Below are the code and all the weights of a small trained network. Each question names an input and a class and asks about switching units off, where a switched-off unit gives its printed mean instead of its output.

import numpy as np


def w(rows, s, z=0):
    codes = np.array(rows[::2]) - 128.0
    scale = np.full(codes.shape[1], s)
    scale[-1] = z or s
    return codes * scale


def norm(h):
    return h / np.sqrt((h * h).mean(-1, keepdims=True) + 1e-5)


def f(y):
    return y / 2 * (1 + np.tanh(0.7978845608 * (y + 0.044715 * y**3)))


def log_softmax(a):
    a = a - a.max(-1, keepdims=True)
    return a - np.log(np.exp(a).sum(-1, keepdims=True))


def net(x, mask):
    res = np.array(x, float).reshape(1, 4) / 4 @ E
    u = 0
    for l in range(3):
        y = f(norm(res) @ A[l][:, :-1].T + A[l][:, -1])
        res = res + np.where(mask[u : u + 12], y, B[l][:, -1]) @ B[l][:, :-1]
        u += 12
    return log_softmax(norm(res)[-1] @ U[:, :-1].T + U[:, -1])


A, B = {}, {}
E = w([
[107,116,179,25],'x0',
[166,40,103,113],'x1',
[254,195,169,92],'x2',
[129,126,20,85],'x3',
],0.0062)
A[0] = w([
[77,85,141,109,70],'L0N1',
[109,129,122,142,47],'L0N2',
[174,46,44,96,178],'L0N3',
[103,178,186,154,44],'L0N4',
[143,149,83,220,43],'L0N5',
[123,143,152,154,109],'L0N6',
[125,146,149,42,116],'L0N7',
[156,87,66,251,71],'L0N8',
[210,147,99,186,175],'L0N9',
[111,172,168,163,1],'L0N10',
[132,77,210,177,165],'L0N11',
[87,236,58,101,125],'L0N12',
],0.011,0.0023)
B[0] = w([
[60,167,143,134,150],'L0N1',
[115,136,130,108,115],'L0N2',
[162,99,186,166,250],'L0N3',
[162,114,146,155,180],'L0N4',
[98,192,65,102,204],'L0N5',
[145,122,143,180,143],'L0N6',
[143,129,156,82,197],'L0N7',
[64,164,79,165,253],'L0N8',
[178,172,90,97,240],'L0N9',
[128,99,121,156,153],'L0N10',
[184,82,101,130,214],'L0N11',
[197,48,254,213,224],'L0N12',
],0.0087,0.0043)
A[1] = w([
[170,85,55,154,126],'L1N1',
[143,136,138,158,64],'L1N2',
[141,129,93,149,25],'L1N3',
[145,154,128,94,4],'L1N4',
[94,154,140,136,81],'L1N5',
[106,109,133,147,84],'L1N6',
[174,57,89,134,189],'L1N7',
[137,107,91,107,118],'L1N8',
[115,57,119,176,50],'L1N9',
[133,165,133,103,94],'L1N10',
[156,247,112,86,128],'L1N11',
[121,137,146,157,73],'L1N12',
],0.014,0.0018)
B[1] = w([
[165,201,213,182,233],'L1N1',
[140,142,131,159,166],'L1N2',
[52,144,174,101,151],'L1N3',
[95,58,105,95,132],'L1N4',
[114,1,83,181,127],'L1N5',
[164,82,128,146,145],'L1N6',
[143,174,243,181,229],'L1N7',
[127,151,169,115,124],'L1N8',
[188,71,129,125,218],'L1N9',
[140,159,55,90,134],'L1N10',
[89,82,39,161,255],'L1N11',
[180,104,156,131,150],'L1N12',
],0.0068,0.0037)
A[2] = w([
[54,133,159,2,112],'L2N1',
[46,169,105,143,126],'L2N2',
[118,164,166,202,119],'L2N3',
[12,69,75,152,91],'L2N4',
[98,122,47,170,173],'L2N5',
[228,229,93,62,198],'L2N6',
[255,113,49,92,39],'L2N7',
[47,61,97,141,6],'L2N8',
[133,87,184,93,129],'L2N9',
[146,188,182,154,88],'L2N10',
[148,106,100,194,203],'L2N11',
[94,94,201,2,227],'L2N12',
],0.0098,0.0026)
B[2] = w([
[127,254,23,115,169],'L2N1',
[209,139,118,99,144],'L2N2',
[183,144,125,138,212],'L2N3',
[140,78,104,62,171],'L2N4',
[119,205,199,50,181],'L2N5',
[10,30,130,68,254],'L2N6',
[132,30,111,102,177],'L2N7',
[88,29,106,101,141],'L2N8',
[142,240,109,168,190],'L2N9',
[161,91,147,126,186],'L2N10',
[124,143,167,71,221],'L2N11',
[137,214,119,209,238],'L2N12',
],0.0074,0.0054)
U = w([
[99,248,50,122,197],'0',
[82,23,98,53,250],'1',
[177,117,190,161,36],'2',
[156,117,184,164,54],'3',
],0.013,0.0022)

Each question gives the input, the list of numbers given to net, and the class t.
The units are the neurons (one row each of A and B). Each row of codes is followed by its name. A weight is (code - 128) times the scale printed after its matrix; where a second scale follows, it is the last column's (A, B and U).
mask holds one flag per neuron, layer by layer. A switched-off neuron (its flag False) gives its mean, the last column of its row in B, instead of its output. The means were averaged over made-up inputs and are rounded, as every weight is.
A unit's drop is (log p(t) with every unit on - log p(t) with that unit switched off) / (log p(t) with every unit on - log p(t) with every unit switched off).
The circuit of an input: a set's keep is (log p(t) with only the set's units on - log p(t) with every unit switched off) / (log p(t) with every unit on - log p(t) with every unit switched off). Starting from the 12 units with the biggest drops (on a tie, the unit counted first), units are removed one at a time, each time the one whose removal leaves the highest keep (on an exact tie, the one counted first), for as long as the keep stays at least 0.8.
circuit, biggest first: the units of the circuit, biggest drop first
k most important neurons: the k neurons with the biggest drops, biggest first
k most important neurons of layer l: the k neurons of layer l with the biggest drops, biggest first
drop of u: that unit's drop, to one decimal
input [-6,-4,-8,6], class 1: circuit, biggest first	L2N4; L2N12
input [-1,-2,5,4], class 1: circuit, biggest first	L2N6
input [6,6,-2,8], class 2: 3 most important neurons	L0N3; L1N7; L0N5
input [-7,-3,-8,-2], class 1: 3 most important neurons of layer 2	L2N4; L2N8; L2N12
input [5,-4,-5,6], class 2: 2 most important neurons	L0N12; L0N8
input [5,-3,6,5], class 1: 3 most important neurons	L2N6; L2N7; L1N3
input [-2,1,5,-4], class 1: 3 most important neurons of layer 0	L0N12; L0N9; L0N3
input [-3,3,-4,5], class 2: 3 most important neurons	L0N3; L1N1; L2N6
input [6,-2,-5,-5], class 0: circuit, biggest first	L0N12; L2N1
input [-6,-6,7,-1], class 1: 3 most important neurons of layer 2	L2N7; L2N6; L2N12
input [8,5,-2,-8], class 0: circuit, biggest first	L0N12; L0N3; L2N1
input [2,-5,6,4], class 1: 2 most important neurons of layer 2	L2N6; L2N7
input [7,0,6,-2], class 0: 2 most important neurons of layer 2	L2N1; L2N12
input [-4,-7,-2,2], class 3: circuit, biggest first	L0N12
input [-4,-2,7,6], class 1: 2 most important neurons	L2N6; L0N9
input [6,-6,4,-3], class 0: 2 most important neurons	L0N3; L0N12
input [-2,0,-2,-1], class 0: 2 most important neurons	L2N6; L0N5
input [-2,-5,-1,7], class 2: drop of L0N12	1.0
input [7,3,-1,-6], class 0: drop of L0N12	0.2
input [7,4,-6,-1], class 0: most important neuron	L2N1
input [8,2,0,-1], class 0: drop of L0N3	0.0
